Here is a tiny trained network, its code and every weight. The questions are about switching its units off for an input and a class, where a switched-off unit gives its printed mean instead of its output.

import numpy as np


def w(rows, s, z=0):
    codes = np.array(rows[::2]) - 128.0
    scale = np.full(codes.shape[1], s)
    scale[-1] = z or s
    return codes * scale


def norm(h):
    return h / np.sqrt((h * h).mean(-1, keepdims=True) + 1e-5)


def f(y):
    return y / 2 * (1 + np.tanh(0.7978845608 * (y + 0.044715 * y**3)))


def log_softmax(a):
    a = a - a.max(-1, keepdims=True)
    return a - np.log(np.exp(a).sum(-1, keepdims=True))


def net(x, mask):
    res = np.array(x, float).reshape(1, 2) / 4 @ E
    u = 0
    for l in range(4):
        y = f(norm(res) @ A[l][:, :-1].T + A[l][:, -1])
        res = res + np.where(mask[u : u + 3], y, B[l][:, -1]) @ B[l][:, :-1]
        u += 3
    return log_softmax(norm(res)[-1] @ U[:, :-1].T + U[:, -1])


A, B = {}, {}
E = w([
[126,170,110,206,109,3,133],'x0',
[166,160,166,89,103,207,153],'x1',
],0.0058)
A[0] = w([
[97,85,236,33,155,209,165,122],'0.n0',
[102,3,219,251,106,173,78,77],'0.n1',
[109,181,138,241,58,81,236,250],'0.n2',
],0.0034,0.0015)
B[0] = w([
[188,78,62,146,241,69,246,243],'0.n0',
[57,183,199,62,22,188,141,125],'0.n1',
[99,153,138,126,190,3,213,253],'0.n2',
],0.0054,0.0031)
A[1] = w([
[125,120,170,82,189,181,126,128],'1.n0',
[209,224,190,94,100,184,189,252],'1.n1',
[149,80,1,146,163,98,74,120],'1.n2',
],0.0056,0.0018)
B[1] = w([
[81,183,84,111,120,81,77,208],'1.n0',
[26,125,210,168,94,5,49,254],'1.n1',
[131,202,255,106,101,100,87,196],'1.n2',
],0.0066,0.0032)
A[2] = w([
[242,160,108,126,152,112,167,25],'2.n0',
[151,193,166,129,243,26,172,10],'2.n1',
[202,38,195,245,210,111,253,1],'2.n2',
],0.0039,0.00049)
B[2] = w([
[121,126,58,162,52,121,146,122],'2.n0',
[130,120,126,120,117,208,90,255],'2.n1',
[125,122,84,85,100,254,91,157],'2.n2',
],0.0094,0.0048)
A[3] = w([
[134,3,138,128,187,131,223,228],'3.n0',
[139,159,56,205,126,90,216,164],'3.n1',
[128,153,148,92,174,162,109,1],'3.n2',
],0.0052,0.00056)
B[3] = w([
[130,225,2,122,41,29,213,218],'3.n0',
[149,173,60,26,123,114,247,242],'3.n1',
[176,168,86,221,72,128,174,252],'3.n2',
],0.0083,0.0012)
U = w([
[124,179,42,74,121,103,220,209],'0',
[63,109,234,146,155,84,85,167],'1',
[131,101,114,159,80,254,87,133],'2',
[196,30,143,144,62,136,160,1],'3',
],0.0081,0.0029)

Each question gives the input, the list of numbers given to net, and the class t.
The units are the neurons (one row each of A and B). Each row of codes is followed by its name. A weight is (code - 128) times the scale printed after its matrix; where a second scale follows, it is the last column's (A, B and U).
mask holds one flag per neuron, layer by layer. A switched-off neuron (its flag False) gives its mean, the last column of its row in B, instead of its output. The means were averaged over made-up inputs and are rounded, as every weight is.
A unit's drop is (log p(t) with every unit on - log p(t) with that unit switched off) / (log p(t) with every unit on - log p(t) with every unit switched off).
most important unit: the unit with the biggest drop
k most important neurons of layer l: the k neurons of layer l with the biggest drops, biggest first
drop of u: that unit's drop, to one decimal
input [-7,7], class 0: most important unit : 0.n0
input [-1,-3], class 2: 2 most important neurons of layer 0 : [0.n2 0.n1]
input [-4,7], class 1: 2 most important neurons of layer 1 : [1.n1 1.n0]
input [-5,-5], class 0: 2 most important neurons of layer 0 : [0.n1 0.n0]
input [3,-3], class 2: 2 most important neurons of layer 2 : [2.n1 2.n2]
input [-3,0], class 2: 2 most important neurons of layer 2 : [2.n2 2.n1]
input [-4,4], class 0: 2 most important neurons of layer 0 : [0.n0 0.n1]
input [1,-2], class 2: 2 most important neurons of layer 1 : [1.n1 1.n0]
input [-6,5], class 0: 2 most important neurons of layer 3 : [3.n0 3.n2]
input [7,8], class 1: 2 most important neurons of layer 3 : [3.n0 3.n2]
input [1,2], class 2: 2 most important neurons of layer 0 : [0.n2 0.n1]
input [0,2], class 2: drop of 0.n0 : 1.1
input [-3,-2], class 2: drop of 0.n0 : 0.4
input [-6,-2], class 0: drop of 0.n1 : 0.0
input [-5,-3], class 0: most important unit : 1.n1
input [3,3], class 2: 2 most important neurons of layer 0 : [0.n2 0.n1]
